Here is a tiny trained network, its code and every weight. The questions are about switching its units off for an input and a class, where a switched-off unit gives its printed mean instead of its output.

import numpy as np


def w(rows, s, z=0):
    codes = np.array(rows[::2]) - 128.0
    scale = np.full(codes.shape[1], s)
    scale[-1] = z or s
    return codes * scale


def norm(h):
    return h / np.sqrt((h * h).mean(-1, keepdims=True) + 1e-5)


def f(y):
    return y / 2 * (1 + np.tanh(0.7978845608 * (y + 0.044715 * y**3)))


def log_softmax(a):
    a = a - a.max(-1, keepdims=True)
    return a - np.log(np.exp(a).sum(-1, keepdims=True))


def net(x, mask):
    res = np.array(x, float).reshape(1, 8) / 4 @ E
    u = 0
    for l in range(3):
        y = f(norm(res) @ A[l][:, :-1].T + A[l][:, -1])
        res = res + np.where(mask[u : u + 11], y, B[l][:, -1]) @ B[l][:, :-1]
        u += 11
    return log_softmax(norm(res)[-1] @ U[:, :-1].T + U[:, -1])


A, B = {}, {}
E = w([
[185,142,53,255],'x0',
[131,130,130,126],'x1',
[156,213,79,72],'x2',
[122,133,130,131],'x3',
[134,123,120,123],'x4',
[124,130,133,131],'x5',
[130,125,130,127],'x6',
[110,27,160,177],'x7',
],0.0056)
A[0] = w([
[126,137,164,154,111],'L0N0',
[221,51,78,53,98],'L0N1',
[186,87,140,94,100],'L0N2',
[116,71,78,40,164],'L0N3',
[127,234,81,126,89],'L0N4',
[152,131,124,129,56],'L0N5',
[193,98,114,254,191],'L0N6',
[9,62,175,165,121],'L0N7',
[87,249,93,121,109],'L0N8',
[121,204,70,206,86],'L0N9',
[77,84,140,27,3],'L0N10',
],0.0049,0.0048)
B[0] = w([
[144,124,127,112,119],'L0N0',
[35,207,152,172,116],'L0N1',
[53,154,125,138,113],'L0N2',
[197,144,252,30,172],'L0N3',
[170,62,102,110,158],'L0N4',
[80,102,75,177,95],'L0N5',
[213,214,180,116,253],'L0N6',
[155,126,72,29,176],'L0N7',
[166,99,52,37,168],'L0N8',
[167,128,123,168,160],'L0N9',
[135,137,84,218,124],'L0N10',
],0.0032,0.0037)
A[1] = w([
[72,82,242,73,243],'L1N0',
[162,100,132,135,5],'L1N1',
[156,118,177,253,158],'L1N2',
[168,85,180,213,62],'L1N3',
[139,106,169,37,123],'L1N4',
[127,91,131,62,119],'L1N5',
[65,24,164,143,30],'L1N6',
[133,177,76,145,120],'L1N7',
[11,59,184,104,66],'L1N8',
[211,185,208,111,124],'L1N9',
[171,98,141,216,195],'L1N10',
],0.006,0.0018)
B[1] = w([
[84,164,18,167,255],'L1N0',
[114,152,135,159,114],'L1N1',
[139,152,194,82,195],'L1N2',
[95,158,156,104,161],'L1N3',
[49,181,143,199,200],'L1N4',
[55,127,119,126,161],'L1N5',
[172,51,22,45,153],'L1N6',
[204,111,154,173,150],'L1N7',
[195,45,2,165,184],'L1N8',
[155,99,36,136,186],'L1N9',
[126,175,188,46,187],'L1N10',
],0.0048,0.0043)
A[2] = w([
[210,18,217,145,3],'L2N0',
[248,72,212,155,174],'L2N1',
[77,153,34,68,198],'L2N2',
[38,59,132,98,137],'L2N3',
[176,68,165,214,79],'L2N4',
[89,139,138,141,7],'L2N5',
[98,124,113,115,91],'L2N6',
[46,175,39,88,102],'L2N7',
[98,185,94,67,39],'L2N8',
[139,57,185,254,147],'L2N9',
[123,38,191,162,101],'L2N10',
],0.0077,0.004)
B[2] = w([
[80,209,122,96,142],'L2N0',
[131,134,215,132,211],'L2N1',
[103,110,170,162,253],'L2N2',
[168,113,96,189,180],'L2N3',
[68,133,138,105,137],'L2N4',
[92,234,74,92,105],'L2N5',
[120,182,120,146,127],'L2N6',
[52,136,141,156,216],'L2N7',
[72,104,150,97,153],'L2N8',
[77,118,142,36,148],'L2N9',
[152,175,57,2,132],'L2N10',
],0.0077,0.0061)
U = w([
[45,122,85,177,186],'0',
[75,182,164,20,226],'1',
[212,155,188,143,127],'2',
[225,198,12,126,3],'3',
[131,8,33,92,7],'4',
],0.015,0.0021)

Each question gives the input, the list of numbers given to net, and the class t.
The units are the neurons (one row each of A and B). Each row of codes is followed by its name. A weight is (code - 128) times the scale printed after its matrix; where a second scale follows, it is the last column's (A, B and U).
mask holds one flag per neuron, layer by layer. A switched-off neuron (its flag False) gives its mean, the last column of its row in B, instead of its output. The means were averaged over made-up inputs and are rounded, as every weight is.
A unit's drop is (log p(t) with every unit on - log p(t) with that unit switched off) / (log p(t) with every unit on - log p(t) with every unit switched off).
The circuit of an input: a set's keep is (log p(t) with only the set's units on - log p(t) with every unit switched off) / (log p(t) with every unit on - log p(t) with every unit switched off). Starting from the 12 units with the biggest drops (on a tie, the unit counted first), units are removed one at a time, each time the one whose removal leaves the highest keep (on an exact tie, the one counted first), for as long as the keep stays at least 0.8.
circuit, biggest first: the units of the circuit, biggest drop first
unit that matters most: the unit with the biggest drop
k most important neurons: the k neurons with the biggest drops, biggest first
top k neurons in layer l: the k neurons of layer l with the biggest drops, biggest first
drop of u: that unit's drop, to one decimal
input [1,2,6,0,-4,-6,-5,5], class 2: unit that matters most -> L1N0
input [5,0,-3,7,3,5,-1,1], class 1: circuit, biggest first -> (L1N0; L2N9)
input [0,-3,-3,6,-3,3,-8,2], class 4: top 2 neurons in layer 1 -> (L1N6; L1N8)
input [4,8,1,4,-4,3,-4,6], class 2: 3 most important neurons -> (L0N6; L1N10; L1N2)
input [5,-5,0,5,-7,0,8,-6], class 2: 2 most important neurons -> (L1N0; L1N7)
input [-5,-5,-5,-2,-5,-6,2,0], class 0: top 2 neurons in layer 1 -> (L1N0; L1N4)
input [-7,-4,-1,5,-2,-5,1,6], class 4: top 2 neurons in layer 1 -> (L1N8; L1N6)
input [0,0,-7,8,7,4,0,3], class 4: 3 most important neurons -> (L1N6; L0N7; L1N0)
input [8,-1,-7,3,7,-6,6,-8], class 2: 2 most important neurons -> (L1N0; L2N1)
input [0,1,-3,8,-5,3,-3,3], class 4: 4 most important neurons -> (L1N6; L1N8; L0N3; L2N1)
input [-4,4,-4,5,7,1,-1,1], class 4: 3 most important neurons -> (L1N8; L0N6; L1N6)
input [-3,7,-5,-5,3,1,3,1], class 4: 3 most important neurons -> (L1N8; L1N6; L0N6)
input [1,3,-7,3,0,-4,6,5], class 1: 2 most important neurons -> (L2N0; L0N6)
input [-8,-1,0,-6,1,6,-4,6], class 4: unit that matters most -> L1N8
input [7,-8,5,-4,1,0,-6,2], class 2: 2 most important neurons -> (L1N0; L2N1)
input [2,7,-2,6,-8,-5,-2,-6], class 2: 2 most important neurons -> (L1N0; L1N7)
input [-7,-7,-1,2,-7,-8,1,4], class 4: 3 most important neurons -> (L1N8; L0N6; L1N6)
input [-3,-2,-2,-6,-3,-5,4,-8], class 0: drop of L1N2 -> 0.1
input [2,8,-7,8,3,-8,5,-6], class 2: drop of L0N6 -> 0.1
input [-8,7,4,2,-1,3,8,2], class 0: drop of L1N3 -> 0.0
input [5,-4,-7,-1,7,2,3,-5], class 2: unit that matters most -> L0N6
